Here is a tiny trained network, its code and every weight. The questions are about switching its units off for an input and a target symbol, where a switched-off unit gives its printed mean instead of its output.

import numpy as np


def w(rows, s, z=0):
    codes = np.array(rows[::2]) - 128.0
    scale = np.full(codes.shape[1], s)
    scale[-1] = z or s
    return codes * scale


def norm(h):
    return h / np.sqrt((h * h).mean(-1, keepdims=True) + 1e-5)


def softmax(a):
    e = np.exp(a - a.max(-1, keepdims=True))
    return e / e.sum(-1, keepdims=True)


def log_softmax(a):
    a = a - a.max(-1, keepdims=True)
    return a - np.log(np.exp(a).sum(-1, keepdims=True))


def net(x, mask):
    ids = ['ΔΘΩαβεζημξσφψ'.index(c) for c in x.split()]
    T = len(ids)
    res = E[ids] + P[:T]
    u = 0
    for l in range(2):
        r = norm(res)
        for j in range(3):
            rows = slice(4 * j, 4 * j + 4)
            q, k, v = (r @ M[l][rows].T for M in (Q, K, V))
            z = softmax(np.where(np.tri(T) > 0, q @ k.T / 4**0.5, -1e9)) @ v
            o = O[l][rows]
            res = res + np.where(mask[u + j], z, o[:, -1]) @ o[:, :-1]
        u += 3
    return log_softmax(norm(res)[-1] @ U[:, :-1].T + U[:, -1])


Q, K, V, O = {}, {}, {}, {}
E = w([
[172,136,106,67,146],'Δ',
[157,130,103,74,144],'Θ',
[149,137,111,92,149],'Ω',
[178,143,94,45,125],'α',
[178,130,94,54,141],'β',
[151,131,71,83,138],'ε',
[165,129,94,46,138],'ζ',
[186,140,94,76,118],'η',
[172,143,110,72,139],'μ',
[117,104,56,99,168],'ξ',
[159,77,156,102,162],'σ',
[190,64,95,58,111],'φ',
[251,74,163,111,119],'ψ',
],0.0028)
P = w([
[33,186,215,242,84],'0',
[163,205,146,144,226],'1',
[115,121,119,40,93],'2',
[179,175,70,169,235],'3',
[94,85,129,69,85],'4',
[184,135,76,201,204],'5',
[115,101,144,11,93],'6',
[183,159,75,226,248],'7',
],0.0016)
Q[0] = w([
[64,28,166,151,27],'L0H1',
[84,187,52,144,147],'L0H1',
[57,194,56,145,110],'L0H1',
[134,59,105,59,49],'L0H1',
[194,3,138,9,86],'L0H2',
[186,58,130,56,4],'L0H2',
[67,139,144,185,66],'L0H2',
[208,110,106,93,218],'L0H2',
[181,91,124,128,147],'L0H3',
[47,172,77,147,166],'L0H3',
[126,159,140,111,27],'L0H3',
[108,113,153,80,103],'L0H3',
],0.0045)
K[0] = w([
[206,76,173,20,121],'L0H1',
[19,151,204,115,32],'L0H1',
[78,165,189,63,9],'L0H1',
[172,74,41,91,113],'L0H1',
[166,61,172,71,34],'L0H2',
[209,30,157,1,80],'L0H2',
[181,161,163,144,184],'L0H2',
[87,149,127,116,16],'L0H2',
[188,113,187,59,137],'L0H3',
[142,120,41,170,112],'L0H3',
[70,166,194,123,123],'L0H3',
[82,184,199,150,127],'L0H3',
],0.0042)
V[0] = w([
[57,45,52,175,72],'L0H1',
[194,63,104,108,160],'L0H1',
[106,91,190,127,252],'L0H1',
[72,146,82,110,113],'L0H1',
[141,66,163,109,125],'L0H2',
[91,78,186,89,87],'L0H2',
[76,98,170,166,125],'L0H2',
[170,85,100,173,105],'L0H2',
[103,96,149,199,78],'L0H3',
[165,170,77,144,155],'L0H3',
[57,99,108,163,147],'L0H3',
[162,57,128,85,106],'L0H3',
],0.0022)
O[0] = w([
[113,158,208,102,94,7],'L0H1',
[109,158,65,106,103,179],'L0H1',
[150,163,75,120,72,131],'L0H1',
[124,87,209,151,102,120],'L0H1',
[140,189,192,192,233,152],'L0H2',
[137,145,71,201,217,166],'L0H2',
[252,153,63,160,89,53],'L0H2',
[151,138,185,150,137,91],'L0H2',
[131,103,50,44,168,6],'L0H3',
[178,145,227,243,182,159],'L0H3',
[147,138,120,51,117,41],'L0H3',
[59,180,172,130,97,175],'L0H3',
],0.0015,0.0016)
Q[1] = w([
[185,161,64,210,179],'L1H1',
[184,209,95,136,184],'L1H1',
[188,147,164,197,221],'L1H1',
[82,110,137,52,39],'L1H1',
[91,190,164,207,110],'L1H2',
[216,141,91,198,165],'L1H2',
[189,161,93,156,252],'L1H2',
[190,139,91,169,254],'L1H2',
[191,188,163,57,147],'L1H3',
[160,152,87,44,140],'L1H3',
[121,61,164,201,131],'L1H3',
[105,110,77,137,82],'L1H3',
],0.0065)
K[1] = w([
[91,237,162,155,136],'L1H1',
[76,165,139,177,129],'L1H1',
[48,225,122,116,110],'L1H1',
[167,23,105,129,156],'L1H1',
[74,171,108,98,123],'L1H2',
[113,220,201,119,139],'L1H2',
[121,163,254,131,96],'L1H2',
[118,162,239,119,112],'L1H2',
[183,108,103,92,160],'L1H3',
[153,92,103,87,130],'L1H3',
[106,165,146,198,115],'L1H3',
[67,124,146,93,63],'L1H3',
],0.0072)
V[1] = w([
[102,233,126,104,147],'L1H1',
[165,78,125,139,206],'L1H1',
[128,161,3,105,99],'L1H1',
[181,201,144,179,150],'L1H1',
[49,147,106,125,182],'L1H2',
[36,96,91,174,150],'L1H2',
[178,213,110,123,214],'L1H2',
[173,125,149,190,151],'L1H2',
[91,107,145,58,118],'L1H3',
[200,183,115,125,86],'L1H3',
[81,137,167,192,72],'L1H3',
[98,206,154,105,117],'L1H3',
],0.0051)
O[1] = w([
[103,215,167,29,142,159],'L1H1',
[164,83,122,136,204,120],'L1H1',
[198,210,29,75,90,134],'L1H1',
[192,104,203,63,141,117],'L1H1',
[46,106,125,130,254,119],'L1H2',
[109,96,60,86,231,92],'L1H2',
[56,199,199,160,151,125],'L1H2',
[170,198,103,233,146,105],'L1H2',
[129,115,199,200,108,159],'L1H3',
[117,116,29,177,209,155],'L1H3',
[165,177,131,91,137,3],'L1H3',
[207,131,128,193,116,119],'L1H3',
],0.0039,0.0048)
U = w([
[120,191,186,144,122,95],'Δ',
[168,213,75,43,109,53],'Θ',
[138,164,193,91,206,65],'Ω',
[8,134,230,34,33,98],'α',
[68,18,227,213,225,96],'β',
[84,5,27,209,9,220],'ε',
[16,64,29,23,224,172],'ζ',
[217,59,205,208,56,98],'η',
[147,183,207,128,106,1],'μ',
[119,217,104,196,45,104],'ξ',
[189,157,60,219,247,220],'σ',
[254,47,18,62,136,168],'φ',
[196,182,84,164,108,114],'ψ',
],0.0077,0.0015)

Each question gives the input, a string of symbols that net reads in full, and the target symbol t.
The units are the heads (4 rows each of Q, K, V and O). Each row of codes is followed by its name. A weight is (code - 128) times the scale printed after its matrix; where a second scale follows, it is the last column's (O and U).
mask holds one flag per head, layer by layer. A switched-off head (its flag False) gives its mean, the last column of its rows in O, instead of its output. The means were averaged over made-up inputs and are rounded, as every weight is.
A unit's drop is (log p(t) with every unit on - log p(t) with that unit switched off) / (log p(t) with every unit on - log p(t) with every unit switched off).
The circuit of an input: a set's keep is (log p(t) with only the set's units on - log p(t) with every unit switched off) / (log p(t) with every unit on - log p(t) with every unit switched off). Starting from all 6 units, units are removed one at a time, each time the one whose removal leaves the highest keep (on an exact tie, the one counted first), for as long as the keep stays at least 0.8.
circuit, biggest first: the units of the circuit, biggest drop first
most important unit: the unit with the biggest drop
which heads matter: for each layer, one digit per head in row order, 1 if its drop is at least 0.15 and else 0, layers parted by /
drop when u is switched off: that unit's drop, to one decimal
input φ μ φ ξ, target φ: circuit, biggest first => (L0H1, L1H2, L0H3, L0H2)
input Δ σ ξ Δ φ α σ, target ε: which heads matter => 100 / 101
input φ φ α Δ, target φ: which heads matter => 101 / 010
input ξ α Ω β Θ φ, target ξ: which heads matter => 011 / 110
input φ ξ ζ η, target φ: circuit, biggest first => (L1H2)
input Δ σ ζ ξ ζ ζ σ, target β: circuit, biggest first => (L1H2, L1H1)
input ζ ζ σ η, target ζ: circuit, biggest first => (L0H1, L1H2, L0H2, L0H3)
input β ζ Θ ζ Δ ζ φ φ, target β: circuit, biggest first => (L0H1, L1H1)
input Θ σ ζ, target β: circuit, biggest first => (L1H1, L1H2)
input ε σ Θ ψ ζ α, target ε: circuit, biggest first => (L0H2, L0H1, L1H1, L0H3)
input Θ σ ζ φ β φ, target Θ: circuit, biggest first => (L0H3, L1H1)
input Θ ξ σ ζ φ σ, target Θ: which heads matter => 011 / 100
input Θ φ ζ, target ε: which heads matter => 000 / 111
input ζ σ α ψ, target ζ: most important unit => L0H1
input σ α σ, target β: which heads matter => 010 / 110
input φ ζ Δ, target ε: which heads matter => 111 / 101
input Θ σ Θ, target β: which heads matter => 000 / 110
input ζ Ω ζ ζ ξ σ ζ, target β: circuit, biggest first => (L1H1, L1H2, L1H3)
input μ φ Ω ξ ξ φ Θ, target ε: which heads matter => 010 / 101
input α σ Ω ζ ζ ζ, target α: circuit, biggest first => (L1H1)
input ζ ζ β, target α: which heads matter => 110 / 011
input ζ Ω Θ ζ Δ σ, target ζ: drop when L1H1 is switched off => 0.1
input Θ ζ Θ ζ ζ φ φ, target ε: drop when L1H3 is switched off => 0.2
input ζ Δ α η, target ζ: drop when L1H2 is switched off => 0.6
input ζ φ α φ ζ ζ, target ζ: drop when L0H1 is switched off => 1.2
